Here is a tiny trained network, its code and every weight. The questions are about switching its units off for an input and a class, where a switched-off unit gives its printed mean instead of its output.

import numpy as np


def w(rows, s, z=0):
    codes = np.array(rows[::2]) - 128.0
    scale = np.full(codes.shape[1], s)
    scale[-1] = z or s
    return codes * scale


def norm(h):
    return h / np.sqrt((h * h).mean(-1, keepdims=True) + 1e-5)


def f(y):
    return np.maximum(y, 0)


def log_softmax(a):
    a = a - a.max(-1, keepdims=True)
    return a - np.log(np.exp(a).sum(-1, keepdims=True))


def net(x, mask):
    res = np.array(x, float).reshape(1, 6) / 4 @ E
    u = 0
    for l in range(2):
        y = f(norm(res) @ A[l][:, :-1].T + A[l][:, -1])
        res = res + np.where(mask[u : u + 6], y, B[l][:, -1]) @ B[l][:, :-1]
        u += 6
    return log_softmax(norm(res)[-1] @ U[:, :-1].T + U[:, -1])


A, B = {}, {}
E = w([
[193,122,68,99,116,172,113,126,165,56,183,188],'x0',
[105,173,95,169,131,104,117,77,86,89,105,39],'x1',
[178,154,131,115,80,161,101,116,152,68,76,126],'x2',
[36,175,192,135,110,186,163,103,197,120,114,142],'x3',
[120,65,118,109,181,1,122,133,179,102,89,188],'x4',
[137,114,168,168,107,128,86,150,127,94,145,71],'x5',
],0.013)
A[0] = w([
[105,115,120,118,175,88,197,137,139,174,121,113,51],'0.n0',
[161,145,80,96,121,203,146,121,148,75,178,236,43],'0.n1',
[138,139,144,127,64,199,114,188,104,150,182,60,158],'0.n2',
[131,47,140,108,170,48,103,191,133,176,155,210,1],'0.n3',
[150,139,159,142,107,247,142,148,116,123,201,117,84],'0.n4',
[218,135,70,112,41,158,45,153,146,112,199,142,86],'0.n5',
],0.011,0.0027)
B[0] = w([
[186,208,96,149,94,86,69,168,76,62,99,142,186],'0.n0',
[110,51,197,9,96,103,132,178,174,210,174,224,245],'0.n1',
[32,141,149,144,119,156,108,73,34,198,203,109,255],'0.n2',
[137,81,161,109,69,142,197,104,208,219,217,173,234],'0.n3',
[99,161,126,196,181,118,191,86,142,143,196,135,252],'0.n4',
[159,154,129,111,80,139,124,187,163,126,58,65,235],'0.n5',
],0.011,0.0091)
A[1] = w([
[196,44,105,150,216,28,109,144,126,115,160,152,101],'1.n0',
[34,167,179,106,107,181,56,97,135,92,63,139,49],'1.n1',
[99,56,121,145,174,98,209,125,147,97,176,222,4],'1.n2',
[25,169,254,220,148,85,206,189,196,90,95,109,42],'1.n3',
[135,81,133,93,115,54,86,121,151,147,181,236,187],'1.n4',
[73,189,110,84,184,204,163,76,183,107,130,218,157],'1.n5',
],0.0088,0.004)
B[1] = w([
[32,138,96,179,159,113,222,125,129,160,144,120,169],'1.n0',
[111,101,96,171,8,140,177,41,177,123,77,103,162],'1.n1',
[120,230,199,81,133,190,129,99,47,229,146,108,182],'1.n2',
[199,71,83,96,42,56,109,236,133,104,105,135,197],'1.n3',
[126,106,225,148,156,138,159,174,157,119,145,176,249],'1.n4',
[114,150,25,170,79,96,191,31,170,171,105,157,195],'1.n5',
],0.011,0.012)
U = w([
[90,191,103,200,209,160,80,72,32,138,181,47,117],'0',
[207,86,145,57,169,67,105,214,189,93,65,193,2],'1',
[144,126,5,163,71,64,107,120,151,42,55,74,85],'2',
[57,132,163,134,75,129,247,93,185,249,178,187,230],'3',
],0.011,0.0031)

Each question gives the input, the list of numbers given to net, and the class t.
The units are the neurons (one row each of A and B). Each row of codes is followed by its name. A weight is (code - 128) times the scale printed after its matrix; where a second scale follows, it is the last column's (A, B and U).
mask holds one flag per neuron, layer by layer. A switched-off neuron (its flag False) gives its mean, the last column of its row in B, instead of its output. The means were averaged over made-up inputs and are rounded, as every weight is.
A unit's drop is (log p(t) with every unit on - log p(t) with that unit switched off) / (log p(t) with every unit on - log p(t) with every unit switched off).
The circuit of an input: a set's keep is (log p(t) with only the set's units on - log p(t) with every unit switched off) / (log p(t) with every unit on - log p(t) with every unit switched off). Starting from all 12 units, units are removed one at a time, each time the one whose removal leaves the highest keep (on an exact tie, the one counted first), for as long as the keep stays at least 0.8.
units of the circuit, in order: the units of the circuit, biggest drop first
top k neurons: the k neurons with the biggest drops, biggest first
k most important neurons of layer l: the k neurons of layer l with the biggest drops, biggest first
drop when u is switched off: that unit's drop, to one decimal
input [3,1,6,-2,7,3], class 1: 4 most important neurons of layer 0 : [0.n4, 0.n5, 0.n2, 0.n1]
input [3,3,4,-5,4,-2], class 1: units of the circuit, in order : [0.n2]
input [-4,2,5,1,-4,4], class 0: units of the circuit, in order : [0.n1, 0.n3]
input [0,0,8,-3,6,-1], class 1: 2 most important neurons of layer 0 : [0.n4, 0.n2]
input [2,0,-1,-2,-6,2], class 0: units of the circuit, in order : [0.n2, 0.n3]
input [3,4,2,-8,-4,1], class 2: 2 most important neurons of layer 1 : [1.n2, 1.n4]
input [-8,-7,7,8,1,8], class 2: units of the circuit, in order : [1.n3, 0.n1, 0.n3]
input [-5,6,-1,3,-7,0], class 0: 2 most important neurons of layer 0 : [0.n1, 0.n3]
input [-7,6,7,-5,-3,-7], class 2: 2 most important neurons of layer 1 : [1.n2, 1.n4]
input [-5,-8,2,-1,-8,8], class 0: top 3 neurons : [0.n2, 0.n1, 0.n3]
input [-8,7,-7,3,6,-7], class 1: 2 most important neurons of layer 1 : [1.n3, 1.n5]
input [4,-1,8,-8,-2,1], class 1: top 2 neurons : [0.n1, 0.n5]
input [3,-2,8,5,8,6], class 1: top 2 neurons : [0.n2, 0.n4]
input [-3,0,6,6,1,5], class 2: top neuron : [1.n3]
input [-5,5,5,1,-2,-6], class 2: drop when 0.n2 is switched off : 0.1
input [1,4,6,5,-8,2], class 0: drop when 0.n3 is switched off : 0.3
input [0,2,-2,6,7,5], class 1: drop when 1.n3 is switched off : 0.8
